Here is a tiny trained network, its code and every weight. The questions are about switching its units off for an input and a class, where a switched-off unit gives its printed mean instead of its output.

import numpy as np


def w(rows, s, z=0):
    codes = np.array(rows[::2]) - 128.0
    scale = np.full(codes.shape[1], s)
    scale[-1] = z or s
    return codes * scale


def f(y):
    return y / 2 * (1 + np.tanh(0.7978845608 * (y + 0.044715 * y**3)))


def log_softmax(a):
    a = a - a.max(-1, keepdims=True)
    return a - np.log(np.exp(a).sum(-1, keepdims=True))


def net(x, mask):
    res = np.array(x, float).reshape(1, 8) / 4 @ E
    y = f(res @ A[0][:, :-1].T + A[0][:, -1])
    res = res + np.where(mask, y, B[0][:, -1]) @ B[0][:, :-1]
    return log_softmax(res[-1] @ U[:, :-1].T + U[:, -1])


A, B = {}, {}
E = w([
[128,130,129],'x0',
[1,187,14],'x1',
[129,131,131],'x2',
[211,83,35],'x3',
[55,16,76],'x4',
[129,132,128],'x5',
[127,126,130],'x6',
[128,127,125],'x7',
],0.0068)
A[0] = w([
[178,251,115,67],'neuron 1',
[74,125,182,254],'neuron 2',
[210,163,35,46],'neuron 3',
[78,182,204,40],'neuron 4',
[109,196,71,152],'neuron 5',
[99,189,77,27],'neuron 6',
[121,136,144,21],'neuron 7',
[170,79,202,114],'neuron 8',
],0.013,0.0047)
B[0] = w([
[82,93,13,215],'neuron 1',
[226,85,78,238],'neuron 2',
[177,31,204,186],'neuron 3',
[150,38,192,196],'neuron 4',
[148,189,161,232],'neuron 5',
[8,177,195,189],'neuron 6',
[54,76,182,107],'neuron 7',
[7,224,122,253],'neuron 8',
],0.017,0.006)
U = w([
[88,133,75,159],'0',
[82,216,231,50],'1',
[152,179,152,255],'2',
[129,88,251,31],'3',
],0.013,0.0056)

Each question gives the input, the list of numbers given to net, and the class t.
The units are the neurons (one row each of A and B). Each row of codes is followed by its name. A weight is (code - 128) times the scale printed after its matrix; where a second scale follows, it is the last column's (A, B and U).
mask holds one flag per neuron, in row order. A switched-off neuron (its flag False) gives its mean, the last column of its row in B, instead of its output. The means were averaged over made-up inputs and are rounded, as every weight is.
A unit's drop is (log p(t) with every unit on - log p(t) with that unit switched off) / (log p(t) with every unit on - log p(t) with every unit switched off).
The circuit of an input: a set's keep is (log p(t) with only the set's units on - log p(t) with every unit switched off) / (log p(t) with every unit on - log p(t) with every unit switched off). Starting from all 8 units, units are removed one at a time, each time the one whose removal leaves the highest keep (on an exact tie, the one counted first), for as long as the keep stays at least 0.8.
circuit, biggest first: the units of the circuit, biggest drop first
unit that matters most: the unit with the biggest drop
top k neurons: the k neurons with the biggest drops, biggest first
drop when u is switched off: that unit's drop, to one decimal
input [-5,6,6,3,-4,8,3,-5], class 1: circuit, biggest first : neuron 6
input [-8,8,-1,8,5,4,6,-8], class 1: circuit, biggest first : neuron 6; neuron 5
input [-2,8,-4,0,-5,-6,-2,-5], class 1: top 3 neurons : neuron 6; neuron 5; neuron 2
input [-1,-6,2,-4,6,1,6,4], class 0: top 4 neurons : neuron 2; neuron 5; neuron 6; neuron 8
input [-3,-6,7,-3,8,6,-5,-6], class 0: top 2 neurons : neuron 5; neuron 2
input [-7,-7,-4,-1,-8,-3,-5,-6], class 0: top 3 neurons : neuron 1; neuron 5; neuron 6
input [-7,-4,-4,-7,1,3,2,0], class 3: top 4 neurons : neuron 4; neuron 1; neuron 2; neuron 5
input [-8,-6,-5,6,-3,1,-1,0], class 1: top 3 neurons : neuron 8; neuron 2; neuron 4
input [4,-2,-1,-5,0,6,-6,-5], class 3: top 3 neurons : neuron 4; neuron 1; neuron 5
input [-1,5,1,6,-2,5,-2,-3], class 3: top 2 neurons : neuron 3; neuron 8
input [6,0,-3,4,-1,5,-1,6], class 3: top 4 neurons : neuron 3; neuron 8; neuron 1; neuron 2
input [1,-6,-4,5,-2,-2,-5,-1], class 1: top 4 neurons : neuron 8; neuron 2; neuron 1; neuron 4
input [8,8,-2,8,-1,-3,-3,-7], class 1: top 4 neurons : neuron 6; neuron 5; neuron 2; neuron 4
input [6,1,4,7,1,-7,-2,-7], class 3: unit that matters most : neuron 3
input [-1,-2,2,-8,-8,-2,7,-1], class 0: drop when neuron 3 is switched off : 0.2
input [-2,-2,2,7,6,7,-7,-7], class 3: drop when neuron 3 is switched off : 0.5
input [5,-5,4,4,-7,2,7,5], class 0: drop when neuron 1 is switched off : 0.9
